Two labels a row:
[-16  23  30 -21  14  -2 -17 -15  -7 -21  -1  18 -22  23   9   0   4   5
  -9  21   1   2   2   2   6  34  10  -7 -16  15  -2  -9]
G (91)
[-18  13  15 -19  20  10  -8 -15   0 -10  -3  20 -29  10  26 -11   0  -4
  -2  11  -6   4  -8   1   1  39   1   0   5   5  -4  -8]
G (88)
[-11   7  38 -11  19   5  -9 -20   5 -13  -5  22 -28   0  19  -2  -4   4
 -22  22  14   6  -5  -2   7  36   9 -15 -13 -12  19  -2]
J (83)
[ -7   2  27 -25  -3   1  -5 -33  -1 -15  -5  14 -17   2   2  -2  -3   3
  -5  24  -8   3   0   1   6  17   0 -11  -1   6   3   5]
J (88)
[-25   8  27 -24  19  -8 -11 -16  -9 -17  -1  17 -11 -12   4   1   3  -1
  -3  33 -10 -22  -9   6   1  45  11 -10  -1  13   1 -10]
G (91)
[ -7   0  35 -24  11  -8 -14 -33   4 -10  -4  15 -24   1  12  -4  -2  -5
  -3  16 -20   3   4   3   4  44  13 -25   4  -6   6  -5]
J (88)
[  2  12   6  -6  14   3  -8 -10  -9 -10   3  10 -11   7   8  -4   6  -1
  -8   6   0 -10   4  -2   6  14  10  11  -3  10   0  -1]
G (91)
[-22  19  19 -12   8   4 -17 -15   1  -9  -2  19 -21  15   9  -7   1   3
 -11  11  12  -1   4 -10   6  29  10  -4  -5  -7  11  -6]
G (88)
[ -8  15  23   3  -1 -25  -4   1  -4  -3  -2   4   7   9 -16  -4 -11   3
   4  -9  -3  -5  -6   6  10  35  -9 -22   3   8   3   4]
G (88)
[-11  25  19 -10   0  -9 -14  -5  23  -7  -5  16 -18  14   0 -14  -6   2
  -7  11   6  -9   9  -5  -5  32  13  -7  -5   7   2  -6]
J (88)
[ -8  12  24 -12  15   5  -6  -1  -7  -4   4  15  -8  28   5   0  -7  -2
  -9  -6   4   6   7  -5   7  17 -37  -9  -6   2   1  14]
G (88)
[-10  17  24 -16  -7  10   0 -10  -9  -3  -6   8 -14   4   1  -4 -16   3
  -3  -9   2   0  -9   3   4  19  -4  -5  -3   3  -1  -5]
G (88)
[-13  11  38 -23  -1   5  -9 -31  -4 -14  -4  22  -9  -3  -1  -8   1   2
  -2  16 -41   7  -2   1   3  26  -5  -8  -1   0   5   6]
G (88)
[ -7   0  11 -21   2   4  -4   2  -4  -5   0   7  -3   0   5  -6  -1  10
  14   7   1   4   0  -1  -1  15   1  11  -7   1  -6  -2]
G (88)
[ -9   1  14 -19   6   9  -1  -5 -20  -7  -9  16   0 -16   0  -8  -6   1
   7   8  -1   6 -27   2   4  14 -10 -10 -19   2   2  -4]
G (88)
[  8   9   5 -26 -20   8  -5  -5  -9  -7  -5  19  -7   4   3  -1  -9   0
 -11  20   1   6   7   5   4  17  -6   0  -7  -6   1   7]
J (88)
[ -9  12  23  -9  -4   2 -10 -22   8   0  -2  16  -8  -3   3  -9  -5  -1
  -5   1   3   3   3  -3   3  25   4  -1   2  -1   4   0]
G (88)
[-13  16  26  -4  11   4 -18 -25  -8 -21   0  22 -21   4  10  -9   0   6
  -7  18  -3   0   8 -16   8  24  14  -4  29  -1   3 -10]
J (91)
[ -6  11  30 -20   6   4  -8 -21 -17 -18   3  14 -16   1   8   2   2   1
 -11  12   1   0   6  -8   8  43   8  -9  -5  14   2  -6]
J (88)
[ -6  20  38 -15  19  -1 -17 -20  -1 -22  -6  18 -10   9   8  -6   2   0
  -6  30   0  -1  -2   2   3  34  13   1  -2 -17  -2  -3]
G (91)
[ -5  11  27 -10  10   0  -6 -11   2  -8  -5  11 -19   1  -3  -1  10  -5
 -11  17   5  -3   8  -1   5  43  15 -10  -4   0  -9   1]
G (91)
[-18   4  11  -7 -14   4  -4  -1  -1 -12  -4  16   3   9  -1  -6  -3  -4
  -5  -1   6   7  16   8   6  10 -12  -3  -3  -1   2  -7]
G (88)
[-10  15  11   1  -1   8 -14 -14  -4 -12  -4  10 -20   5   4  -2   0  -1
  -6   6  -6   0   6  -7  -5  24   2  -6   0  -5   6   8]
G (88)
[-15   7  26   2   4  15  -8 -23  -4 -20 -11  22 -12   0  14  -9   3  -1
 -15   6   4   9   4  -1   7  25 -17  -5   8 -10   3  -2]
G (88)
[ -4  15  36 -21  -7  -7  -7 -14  -2  -7   2   9  -9  11   2 -14  -4 -22
 -10  -2  -6   0   9  -2   4  40   8  -8  -5   2  -2  -5]
J (88)
[-16  21  24 -17  10   3  -6   1   2  -4   1  16 -21  11   2  -7   2  -4
   4  18   2  -1   5  -4  -2  26  10  -6   1  -5   4   5]
G (88)
[ -5   5  14  -2   6   2   6  -8  -6  -5  -3  18 -12  -2   6  11  -3   0
 -10   4 -10   2  20  -1  -1  25  13  -1  -5 -13  -6   0]
G (91)
[ -4   3  27 -20  22  41 -18 -88   0 -29 -32  61 -44  -3  28  -9   8  -1
 -34  38   0  -4  15  -7 -12   7  22  20  -5 -13 -12 -27]
G (91)
[ -5  12   9  -7  18  10 -12 -25  -9 -18  -5  23 -23   5  14 -12   4   2
 -14  17  -9   5   6   0   8  21  10  -2  -3   3  -1  15]
J (91)
[-11  10  26  -3   8   1  -9   5 -19 -25   6  15 -13  15   5  -8 -10   2
   3   5  -4  -5  -1  -1   7  42  -1  -5   6   9   5   3]
G (91)
[  1   2 -13  13 -25  16  -7   4  -2   8   1  12 -15  12   6   8  -7  -2
 -15 -30   7  -9  19  -5   2 -11  -7  19  -4   0   6  18]
G (88)
[  0  17   6 -18   2  15  -3 -25 -20 -22 -14  31  -5   6   4  -6  -6   6
  -2  34  -4   5   7  31  -4  27  -7  -5   0  -2  -8   0]
G (88)
[-12  16  30  -4   6   3   5 -15 -16 -10  -5  29  -8   5   3  -6  -9   2
  -3  -6   1  -7  10  -9   4  21  -2 -12   3  32  -4  -3]
G (91)
[-12  14  28 -15   6  17 -18 -25  -8 -10  -5  10  -7   3   5  -8  -2   2
  -3   9   4  -3   6   3   3  36  -2  -7  -4  -3   2  -6]
G (88)
[-17  13  35 -11   9   8  -3 -24 -17   1   2  19 -17  11   0   9  -1   1
  -5  24  -5   2   6  36   0  29   5  -4   5   8  -1  -2]
J (91)
[ -5  21  35   4  -4   8 -12 -18 -18 -22   0  23 -15  18   1 -10  -6   1
  -8  -4  -1  -1  12  11  15  21 -34  -6  -4   7   0   3]
G (91)
[-22  18  24 -11  -4  -7  -4   0 -12  -9   1   7 -11  15   4  -4  -6   0
  -8  -9   5   0  12  -4   9  24   4   7  -5  -3   3   5]
G (88)
[ -6  12  33  -9  -2   4 -13 -20 -16 -10 -10  25  -2   8   6  -9   1  -5
  -6  16  -1   6   6 -10   7  25   1 -10   5   9   6  -6]
G (91)
[-26  13  20 -10   5   1  -8 -18  -4  -8   1   2 -15   7   3   1   4   9
  -3   7   4  -1  10  -5   3  20   6   2  -1  -3  -2   1]
J (88)
[ -5   9  11  -5   7   4  -3  -3  -2   0  -8  16 -11  13   7   3   6  -1
  -8  -7  -5 -12   3   2   3   9   6  -2  -3  -5   1  -3]
G (91)
[-12  11  18 -18  -2  -1 -13  -7 -11 -10   2   2 -20  18  16  -5   0  -2
  11  16   6  -2   2  -1   7  33  13  -3  -6  -7   6   4]
G (88)
[-13  17  21  -5  20   4  -7  -3  -8 -15  -3  13 -21   8   4   7  -6  12
  12   5 -10 -13   0  -4   3  25   3  -4   0   5   2   5]
G (91)
[-11  25  29 -14   2   6 -11 -15 -15  -8   1  25 -14  19   5  -3   6  -2
  -5   2   4   4   8  -1  15  33  -6  -5   3  -4   5   1]
G (88)

Both labels of each row:
[ -7  -6 -13  -9   2  -3   1   3   2  -2 -10   2   2   7   2  -3  -8   1
   3   5   2   5 -16   3   0   7   4   7   7  12  13  -2]
RC M
[  8  -1   3   2   2  -1  -1  -3  -1  -1  -8   1   2   5   7  -1  -7  10
   2   6   3  -1 -18   2   1   8   3   5  -5  -7  11  -1]
HM N
[-5 -2 -3 -9  3 -4 -5  1  1  3 -2  0  1 10 10  0 -8 15 -3  4  7  4 -1  2
 -6  7  3  2  7  4  2 -1]
MG N
[-10  -3  -8  -8   0  -3   0  -1   3   2  -2   1   1   2  -8  -1  -2  -8
  -2   4  -2  -1  -8   1  -3   3   5  -1   2   9   4  -1]
RC N
[  5   6   4   6  -8   0  -5  -1  -1  -1  -5   0  -4   0  -2  -4   0   0
  -3   1  -6  -1 -12   4   1 -11   1   0  -2 -13   0   0]
HM N
[-13  -2  -7  -8   5  -4  -4  -3   3   0  -6   0  -2   6  -2   0  -2   1
  -1   7   3   7 -11   4  -1   6   5   4   7   8  10   0]
RC N
[  3   2   8  19 -18   3  -2  -4   4   1   4   2  -6  -6 -13  -1   6 -16
  -8   5 -19  -8 -11   0   3 -17  -4 -12 -11 -28 -12   0]
HM M
[ -7  -3 -10 -15  -1  -3  -1  -6   2   1  -4  10   1   7  -3  -3  -2  -1
  -2   6   2   5 -16   6  -1   7   4   6   5   9   9  -3]
RC N
[  4   2   0   6  -4  -2  -6   3  -2   1  -5   4  -1   8   8  -1  -6  16
  -1   7   1  -1 -22   5  -2  -1   8  -1   3 -13   9  -4]
HM M
[ -2  -9 -16 -21  10  -7  -2   4   5   5 -13  -1   6  12  17   1 -14  21
  -1   9  12   9 -22   5  -2  19   8  12   9  22  21  -3]
RC M
[  4   0  -1  -1   0   2  -6  -2   2  -6  -2  -2   3  11   5   1  -3  10
  -1   2   4  -1 -20   1   2   2   6   7   6   1  11  -5]
Zn N
[ -4  -3  -8 -10   3   1  -1   1   1   1  -3   0   1   4   3   1  -2   3
   0   4   4   7  -8   3  -3   9   3   5  -1  12   6   0]
RC M
[  2   0  -4  -2   1  -9   0  -1   1   2  -5   1   1   7   4   1  -9   6
  -5  18   1   3 -28   4  -3   2   5   4   1  -8  13   0]
HM N
[ -8  -6  -8  -6   0  -2  -2   3   0   1  -7  -1   4   4   5  -2  -2   4
  -1   5   0   2 -10   1  -1   1   3   5   1  13   8  -4]
RC M

Two labels a row:
[  1   2   3   4  -1   0   0   3   1  -3  -3  -5  -3  -4 -12   3  -6  -3
   1  -3   2   4  -3   9  -2  -6  -2  -1  -7   2   5  -1]
<73> Y
[  4   0   8   4  -2  -4   0   2   1   2   0  -3   1  -4  -4   7  -1  -1
   0  21   5   3  -3   1   4 -10  -1  -3  -4  -4  -2   3]
<71> F
[ 1 -2  1  3  1 -3 -3  2 -4 -1  1  1 -2  1 -8  3  1  3  3  7  1  1 -1 12
  3  1  2  1  3 -1  0 -1]
<71> R
[ 5  1 10  5 -4 -4  2  2  2  0 -3 -3 -1 -7 -1  3 -1 -1  0 15  4  1 -5  1
 -3 -9  0 -1 -6 -2 -1  0]
<71> Y
[-3  4 -1 -1 -3  3  0 -2  3 -3 -3  2 -8 -8  0  4 -7 -6  2 -2  3  1 -1  2
  7  0 -8 -3 -8  4  4  4]
<73> K
[ 2 -4  5  7 -2 -2 -1  3 -1 -2  2 -1 -4 -3 -4  8  1  1  0 14  5  2 -2 10
  4 -3 -3 -1 -1  2  2  0]
<71> Y
[  2   3   2   4  -5   3  -2  -3   4  -4  -3  -3  -6  -9   2   6  -7  -6
   0   2   6   1  -6  -2   3  -6 -11  -3 -12   1   1  10]
<73> K
[ 1  3  2  2 -5  0  1 -1  2 -3 -4 -3 -5 -7 -1  3 -5 -3  0 -3  2  2 -3  1
  1 -3 -4 -1 -6  2  5  3]
<73> F
